Moves between items:
j872 e j476
j872 p j570
j872 s j444
j872 y j855
j872 o j925
j872 x j923
j905 e j424
j905 p j933
j905 s j35
j905 y j696
j905 o j348
j905 x j169
j67 e j129
j67 p j110
j67 s j299
j67 y j874
j67 o j428
j67 x j94
j228 e j514
j228 p j299
j228 s j348
j228 y j50
j228 o j112
j228 x j51
j335 e j677
j335 p j444
j335 s j428
j335 y j721
j335 o j652
j335 x j596
j838 e j316
j838 p j332
j838 s j23
j838 y j326
j838 o j541
j838 x j645
j596 e j959
j596 p j69
j596 s j633
j596 y j866
j596 o j751
j596 x j476
j893 e j69
j893 p j919
j893 s j102
j893 y j925
j893 o j476
j893 x j570
j709 e j883
j709 p j499
j709 s j191
j709 y j428
j709 o j129
j709 x j110
j855 e j919
j855 p j892
j855 s j751
j855 y j923
j855 o j570
j855 x j274
j883 e j330
j883 p j428
j883 s j112
j883 y j67
j883 o j709
j883 x j874
j944 e j624
j944 p j191
j944 s j424
j944 y j112
j944 o j514
j944 x j299
j207 e j82
j207 p j522
j207 s j316
j207 y j915
j207 o j117
j207 x j905
j696 e j177
j696 p j624
j696 s j207
j696 y j169
j696 o j933
j696 x j514
j721 e j102
j721 p j751
j721 s j110
j721 y j596
j721 o j444
j721 x j866
j348 e j905
j348 p j457
j348 s j645
j348 y j933
j348 o j177
j348 x j624
j544 e j110
j544 p j677
j544 s j330
j544 y j472
j544 o j94
j544 x j652
j913 e j892
j913 p j239
j913 s j476
j913 y j292
j913 o j274
j913 x j838
j169 e j457
j169 p j228
j169 s j915
j169 y j514
j169 o j624
j169 x j191
j23 e j570
j23 p j274
j23 s j866
j23 y j913
j23 o j923
j23 x j292
j933 e j696
j933 p j944
j933 s j117
j933 y j624
j933 o j457
j933 x j228
j292 e j512
j292 p j541
j292 s j919
j292 y j838
j292 o j239
j292 x j326
j457 e j933
j457 p j514
j457 s j57
j457 y j944
j457 o j169
j457 x j112
j424 e j522
j424 p j696
j424 s j332
j424 y j177
j424 o j905
j424 x j457
j499 e j428
j499 p j94
j499 s j51
j499 y j544
j499 o j874
j499 x j472
j112 e j228
j112 p j610
j112 s j177
j112 y j299
j112 o j191
j112 x j816
j82 e j645
j82 p j915
j82 s j239
j82 y j57
j82 o j207
j82 x j424
j570 e j855
j570 p j913
j570 s j59
j570 y j892
j570 o j23
j570 x j512
j919 e j925
j919 p j923
j919 s j596
j919 y j23
j919 o j855
j919 x j913
j915 e j57
j915 p j348
j915 s j449
j915 y j905
j915 o j522
j915 x j696
j866 e j59
j866 p j872
j866 s j335
j866 y j476
j866 o j69
j866 x j919
j925 e j872
j925 p j23
j925 s j959
j925 y j570
j925 o j919
j925 x j892
j117 e j207
j117 p j424
j117 s j838
j117 y j522
j117 o j57
j117 x j348
j512 e j274
j512 p j838
j512 s j925
j512 y j316
j512 o j292
j512 x j449
j816 e j51
j816 p j709
j816 s j944
j816 y j883
j816 o j108
j816 x j67
j449 e j541
j449 p j645
j449 s j892
j449 y j35
j449 o j326
j449 x j207
j522 e j915
j522 p j177
j522 s j326
j522 y j348
j522 o j424
j522 x j933
j108 e j816
j108 p j129
j108 s j514
j108 y j709
j108 o j330
j108 x j428
j102 e j652
j102 p j596
j102 s j874
j102 y j959
j102 o j721
j102 x j59
j129 e j709
j129 p j874
j129 s j50
j129 y j499
j129 o j67
j129 x j544
j94 e j544
j94 p j335
j94 s j883
j94 y j677
j94 o j633
j94 x j102
j177 e j348
j177 p j169
j177 s j82
j177 y j457
j177 o j696
j177 x j944
j330 e j108
j330 p j67
j330 s j228
j330 y j129
j330 o j883
j330 x j499
j959 e j444
j959 p j866
j959 s j94
j959 y j59
j959 o j596
j959 x j893
j444 e j721
j444 p j59
j444 s j544
j444 y j751
j444 o j959
j444 x j69
j472 e j633
j472 p j102
j472 s j129
j472 y j652
j472 o j677
j472 x j444
j677 e j472
j677 p j721
j677 s j67
j677 y j102
j677 o j335
j677 x j959
j624 e j169
j624 p j112
j624 s j522
j624 y j228
j624 o j944
j624 x j50
j191 e j112
j191 p j51
j191 s j696
j191 y j610
j191 o j50
j191 x j108
j874 e j499
j874 p j633
j874 s j816
j874 y j94
j874 o j110
j874 x j677
j274 e j913
j274 p j316
j274 s j872
j274 y j239
j274 o j512
j274 x j541
j923 e j23
j923 p j512
j923 s j69
j923 y j274
j923 o j892
j923 x j239
j892 e j923
j892 p j292
j892 s j893
j892 y j512
j892 o j913
j892 x j316
j514 e j944
j514 p j50
j514 s j905
j514 y j191
j514 o j228
j514 x j610
j51 e j610
j51 p j883
j51 s j624
j51 y j330
j51 o j816
j51 x j129
j299 e j50
j299 p j108
j299 s j457
j299 y j816
j299 o j610
j299 x j883
j239 e j292
j239 p j449
j239 s j855
j239 y j541
j239 o j316
j239 x j332
j633 e j94
j633 p j652
j633 s j709
j633 y j335
j633 o j472
j633 x j721
j57 e j117
j57 p j905
j57 s j541
j57 y j424
j57 o j915
j57 x j177
j428 e j67
j428 p j544
j428 s j610
j428 y j110
j428 o j499
j428 x j633
j645 e j35
j645 p j57
j645 s j292
j645 y j117
j645 o j82
j645 x j522
j541 e j838
j541 p j35
j541 s j923
j541 y j332
j541 o j449
j541 x j82
j610 e j299
j610 p j330
j610 s j169
j610 y j108
j610 o j51
j610 x j709
j652 e j335
j652 p j959
j652 s j499
j652 y j444
j652 o j102
j652 x j751
j35 e j332
j35 p j117
j35 s j512
j35 y j207
j35 o j645
j35 x j915
j326 e j449
j326 p j82
j326 s j913
j326 y j645
j326 o j332
j326 x j117
j59 e j751
j59 p j476
j59 s j677
j59 y j893
j59 o j866
j59 x j925
j476 e j893
j476 p j855
j476 s j721
j476 y j919
j476 o j872
j476 x j23
j69 e j866
j69 p j925
j69 s j652
j69 y j872
j69 o j893
j69 x j855
j50 e j191
j50 p j816
j50 s j933
j50 y j51
j50 o j299
j50 x j330
j751 e j596
j751 p j893
j751 s j472
j751 y j69
j751 o j59
j751 x j872
j332 e j326
j332 p j207
j332 s j274
j332 y j82
j332 o j35
j332 x j57
j316 e j239
j316 p j326
j316 s j570
j316 y j449
j316 o j838
j316 x j35
j110 e j874
j110 p j472
j110 s j108
j110 y j633
j110 o j544
j110 x j335

The rows follow the links: the fewer symbols apart two items are, the more alike their rows tend to be.

Each row is also shifted at random along 5 hidden directions that mean nothing.

Rows in random order:
Each row stands for one item.
row 1: [86,29,-30,-26,19,55,-35,-21,88,25,2,56,47,15,-8,-51,-69,65,6,-63,-45,-49,1,68,0,-16]
row 2: [51,47,-29,15,-14,6,-5,-54,48,-32,-53,-23,20,-25,20,-2,-60,5,-30,4,-11,-20,-23,43,-20,-40]
row 3: [-41,-74,40,-23,-15,-12,35,23,-71,64,40,-9,-10,-16,4,-29,14,33,3,15,27,-15,40,0,10,34]
row 4: [93,-51,-13,-64,69,17,-12,18,-62,56,46,93,52,-37,-28,-93,-13,27,-18,-16,-10,11,-18,36,-24,52]
row 5: [62,6,-60,-15,78,-9,9,-2,-37,16,-40,60,53,-25,-25,-5,21,-16,21,-4,-33,1,-4,-2,1,-6]
row 6: [14,2,-29,-12,52,-24,-6,45,-7,-2,-16,80,0,25,-31,48,84,-59,46,-10,-34,26,56,-49,24,5]
row 7: [-49,-18,-5,-4,25,-36,-6,-3,3,7,22,61,22,-20,19,-37,-24,-28,-26,16,-27,26,8,51,-1,-18]
row 8: [64,45,-31,7,3,9,-12,-51,35,-31,-48,-24,34,-25,14,-2,-55,14,-23,-2,-7,-22,-37,33,-19,-45]
row 9: [-46,-33,-3,-22,-12,28,41,21,-122,20,50,-21,-58,7,-58,15,52,-27,20,17,13,55,23,-61,8,104]
row 10: [7,33,-44,17,34,-3,44,-47,-76,-5,-78,-66,36,-39,-2,39,5,8,5,19,12,-23,-55,-17,-13,-23]
row 11: [-28,-34,43,-17,-52,7,16,-16,-2,15,15,-56,-28,-26,28,-27,-33,30,-43,23,36,-13,11,19,-16,5]
row 12: [-1,-23,38,-20,6,23,-19,38,-3,-13,-1,-13,-15,12,-11,-8,45,27,-2,-18,52,-16,-43,-61,-15,31]
row 13: [89,6,19,11,16,-9,-38,21,-7,-73,22,4,-13,-15,15,-19,-1,-53,-66,24,35,66,-84,-27,-64,14]
row 14: [-32,-22,13,-8,-28,-9,-10,41,20,-3,47,39,-47,31,-15,16,23,-53,13,7,-29,48,82,-12,26,29]
row 15: [-19,-8,12,25,-21,-15,27,21,-40,17,42,-33,-35,35,-11,32,21,-15,41,13,-3,34,17,-21,25,24]
row 16: [-46,11,-46,-2,28,13,12,-8,-13,30,22,33,22,11,-22,-11,-17,2,31,-15,-48,8,9,29,25,3]
row 17: [82,-29,18,-16,-15,-2,36,5,-60,23,-22,-40,-22,-12,-14,33,50,0,13,21,36,-13,30,-45,7,21]
row 18: [22,22,-61,2,16,19,36,-16,-102,-5,3,-33,-21,8,-49,39,28,-48,24,17,-22,57,-2,-50,3,55]
row 19: [104,-12,19,-15,-50,-3,-22,19,78,-2,38,34,-39,22,4,1,-9,-20,-5,1,-30,18,87,30,33,7]
row 20: [37,-35,40,-26,-44,-4,-13,-2,54,-9,10,15,-17,-22,30,-32,-30,3,-60,25,7,-8,52,43,-10,-16]
row 21: [-19,-38,4,2,-6,-30,34,29,-41,47,40,26,-28,20,-16,30,45,-34,45,16,-28,25,92,-8,51,16]
row 22: [-69,-1,-51,-1,12,-21,32,-6,-44,22,8,33,-10,-8,-33,42,18,-65,30,21,-62,42,94,11,40,10]
row 23: [-65,25,-41,-10,36,29,-26,3,8,6,30,51,22,16,-30,-28,-24,3,18,-35,-43,18,-17,11,-4,21]
row 24: [-39,-27,1,-11,38,-26,17,3,-45,37,17,39,34,-25,10,-38,-18,8,-15,9,-18,7,3,45,-5,-7]
row 25: [87,18,22,57,-32,-23,5,9,35,13,52,-32,-10,57,23,13,-29,32,54,-16,-13,-9,-20,22,39,-31]
row 26: [8,-9,3,-5,-7,25,-6,33,-5,28,53,21,-12,48,-25,-2,14,18,46,-25,-17,12,11,-11,20,35]
row 27: [-87,10,-40,-37,-5,38,7,-49,-37,-6,-31,-14,2,-46,-26,-10,-31,-1,-41,15,0,5,17,11,-21,29]
row 28: [88,-52,40,-13,-22,-11,-4,12,-18,31,61,8,-6,-7,27,-51,-31,27,-28,8,8,10,1,39,-7,18]
row 29: [24,-22,55,26,2,-28,-4,32,6,0,14,-20,1,18,24,-2,34,24,17,-6,47,-15,-60,-32,-5,-19]
row 30: [82,-25,50,-17,-37,4,-22,22,99,9,-37,24,-4,1,30,0,12,41,-1,-13,15,-75,69,12,15,-48]
row 31: [6,-37,-14,-23,74,-18,-10,30,-58,11,41,85,37,-26,-8,-62,8,-16,-29,-1,-17,46,-31,18,-22,29]
row 32: [-4,7,-49,-33,58,20,5,-19,-45,20,-49,23,43,-30,-35,-7,8,1,5,-7,-11,-20,-9,-18,-17,18]
row 33: [-48,48,-36,-1,21,49,11,-33,-19,11,-27,-38,39,0,-17,-8,-28,56,18,-30,6,-40,-72,-5,-10,3]
row 34: [27,-29,6,-30,47,5,-12,6,-8,24,2,47,42,-24,1,-60,-18,40,-23,-8,7,-21,-34,26,-21,3]
row 35: [-56,16,-33,-8,-6,1,4,-35,-3,-19,-27,-6,7,-40,7,-1,-39,-23,-33,24,-16,18,9,23,-16,-7]
row 36: [80,17,25,20,6,5,-27,-13,32,-41,-23,-48,32,-14,41,-32,-32,47,-37,-7,46,-26,-118,-5,-48,-40]
row 37: [-84,57,-36,77,-21,-59,28,-22,16,-43,-33,-51,-24,16,22,99,20,-91,34,35,-29,27,30,-13,26,-66]
row 38: [-48,28,-33,-26,-28,66,22,-29,-30,1,-43,-60,-24,8,-47,40,21,21,24,-17,9,-29,17,-51,7,39]
row 39: [169,-35,31,-4,-2,-8,-17,22,-24,-3,87,8,-6,1,17,-62,-38,5,-41,10,8,48,-50,28,-25,36]
row 40: [-60,-14,9,19,34,-23,8,5,-34,-6,-27,-13,37,-25,19,-9,18,16,-12,9,33,-18,-74,-10,-28,-34]
row 41: [-33,52,-23,60,-33,-24,15,-37,47,-28,-13,-42,-16,26,20,61,-29,-39,21,17,-37,0,22,23,29,-51]
row 42: [59,-75,33,-21,34,-38,29,49,-55,53,25,44,12,-9,3,-15,53,16,21,8,18,-11,29,-11,11,9]
row 43: [67,21,-42,9,37,-16,0,-27,-45,-21,26,25,18,-30,3,-27,-39,-44,-42,26,-27,64,-31,26,-27,11]
row 44: [13,-11,15,-36,-47,46,4,10,-25,2,14,-49,-49,7,-31,5,17,11,-5,-5,33,13,12,-45,-13,66]
row 45: [70,1,31,-8,12,12,-46,3,69,-22,-19,15,30,-17,34,-48,-33,47,-46,-18,25,-41,-51,21,-33,-35]
row 46: [66,22,-39,-28,42,25,-10,-22,22,2,-48,45,45,-27,-15,-19,-16,5,-19,-20,-28,-27,6,24,-16,-11]
row 47: [-14,71,-20,62,2,3,6,-39,35,-9,-13,-50,49,26,32,10,-56,53,42,-31,-13,-34,-98,25,9,-65]
row 48: [81,24,-5,1,4,45,-16,25,5,8,22,5,2,47,-32,-12,11,36,49,-51,-1,-12,-47,-27,7,34]
row 49: [-115,-15,-13,20,29,-47,27,-11,-48,5,7,9,14,-31,13,-3,0,-40,-17,38,-13,39,5,23,-9,-15]
row 50: [-5,-27,-5,-9,20,0,28,31,-28,51,17,42,-9,25,-32,19,54,0,59,-17,-24,-11,64,-20,39,12]
row 51: [-3,8,39,-27,-49,45,-45,9,70,-41,-8,-28,-42,19,-9,-5,11,19,-18,-20,42,-20,-7,-45,-24,19]
row 52: [-7,-31,20,-18,-3,1,19,-17,-33,5,-57,-50,9,-52,19,-1,11,27,-32,29,52,-41,-12,-15,-26,-22]
row 53: [-142,34,-27,-12,-24,36,-40,-2,59,-24,34,38,-16,37,-23,-9,-36,-17,7,-25,-55,34,28,25,10,28]
row 54: [14,-20,24,-43,13,24,-64,10,86,-19,-10,61,26,-14,10,-70,-36,43,-47,-28,8,-38,-21,36,-32,-14]
row 55: [9,37,-30,43,-16,0,38,-40,-4,41,12,-40,28,19,17,3,-58,49,40,-19,-36,-27,-12,50,39,-31]
row 56: [-17,-26,56,14,11,-38,-21,50,22,-16,42,20,-5,22,27,-18,24,-9,2,-1,20,16,-41,-13,-7,-3]
row 57: [16,-15,54,44,-22,-54,-15,25,29,-25,53,-6,-2,21,51,-17,-12,-12,-16,17,20,35,-46,14,-10,-22]
row 58: [41,-23,25,-20,0,-4,-2,-9,17,7,-59,-5,22,-48,22,-12,-3,24,-36,15,34,-54,14,14,-17,-40]
row 59: [53,27,-41,-43,-6,75,-5,-22,-15,-3,-3,-7,-20,16,-61,3,-5,3,4,-26,-13,8,16,-26,-5,69]
row 60: [-71,34,-21,5,-8,26,20,-14,-15,-9,-51,-47,-16,16,-26,57,47,5,42,-20,14,-31,2,-60,12,7]
row 61: [-29,-20,-21,-52,0,52,1,-26,-27,41,42,10,11,-26,-21,-71,-66,44,-40,-12,-13,5,7,55,-9,61]
row 62: [-13,43,-33,23,-7,7,-7,-12,15,-15,39,12,-7,32,-15,0,-39,-37,11,-11,-44,52,-14,27,12,8]
row 63: [55,35,29,57,-57,-1,-2,0,14,-51,27,-90,-44,41,22,32,-13,-12,-5,8,28,27,-59,-32,-11,4]
row 64: [29,-52,24,-53,-3,11,8,29,-28,26,-28,15,-19,-19,-30,11,68,6,4,2,30,-27,64,-46,2,40]
row 65: [73,-15,20,-17,-13,-8,-27,33,41,-25,-1,46,-33,5,-7,23,46,-60,-11,16,-4,31,73,-21,-2,11]
row 66: [-32,11,-29,22,17,-27,22,-35,-61,-6,14,-25,12,-32,8,-7,-31,-26,-25,36,-11,43,-39,25,-16,-8]
row 67: [89,63,-45,32,-13,50,14,-37,-54,-31,7,-85,-11,26,-27,22,-24,5,21,-13,6,26,-83,-35,-11,42]
row 68: [43,-71,35,-35,-5,23,30,20,-81,85,53,-5,3,-17,-11,-63,3,78,7,-8,34,-23,-3,13,9,52]
row 69: [2,-11,36,-17,-30,10,-30,1,17,-47,13,-27,-26,-10,15,-31,-26,-6,-66,22,39,25,-43,-3,-43,24]
row 70: [91,-26,43,-10,4,24,-29,39,7,1,29,4,2,18,5,-36,18,45,1,-33,40,-13,-61,-28,-24,26]
row 71: [45,46,-22,32,41,-12,-25,33,19,-52,-8,32,-3,42,-22,44,59,-67,38,-15,-19,38,-33,-62,1,-7]
row 72: [-43,63,-12,-21,-38,87,-41,-14,66,-47,-18,-32,-30,39,-33,10,-11,22,9,-47,7,-19,-29,-36,-13,39]
row 73: [20,20,12,50,-2,-52,19,19,38,19,-18,2,10,37,23,60,43,-2,74,-17,-21,-35,31,-3,50,-73]
row 74: [43,2,24,-2,11,-2,-38,7,14,-66,-4,1,-2,-17,15,-23,0,-27,-63,20,40,35,-63,-21,-58,6]

Some items, each with its row:
j838 row 64
j449 row 12
j570 row 21
j35 row 42
j59 row 72
j816 row 43
j110 row 1
j925 row 50
j69 row 71
j874 row 33
j624 row 54
j129 row 10
j855 row 25
j330 row 27
j239 row 17
j913 row 19
j872 row 73
j117 row 57
j112 row 31
j23 row 15
j633 row 16
j892 row 9
j933 row 58
j348 row 13

Row, symbols taken left to right, then the row they reach:
row 36 s y s: row 29
row 59 e p: row 60
row 44 y o o: row 30
row 5 p x p o: row 38
row 35 p y x o: row 53
row 8 y s p o: row 2
row 65 x x p p: row 52
row 48 s o y p: row 6
row 22 o o o o: row 67
row 70 y o x: row 20
row 11 s o y p: row 39
row 69 x y p e: row 24
row 26 o s s: row 55

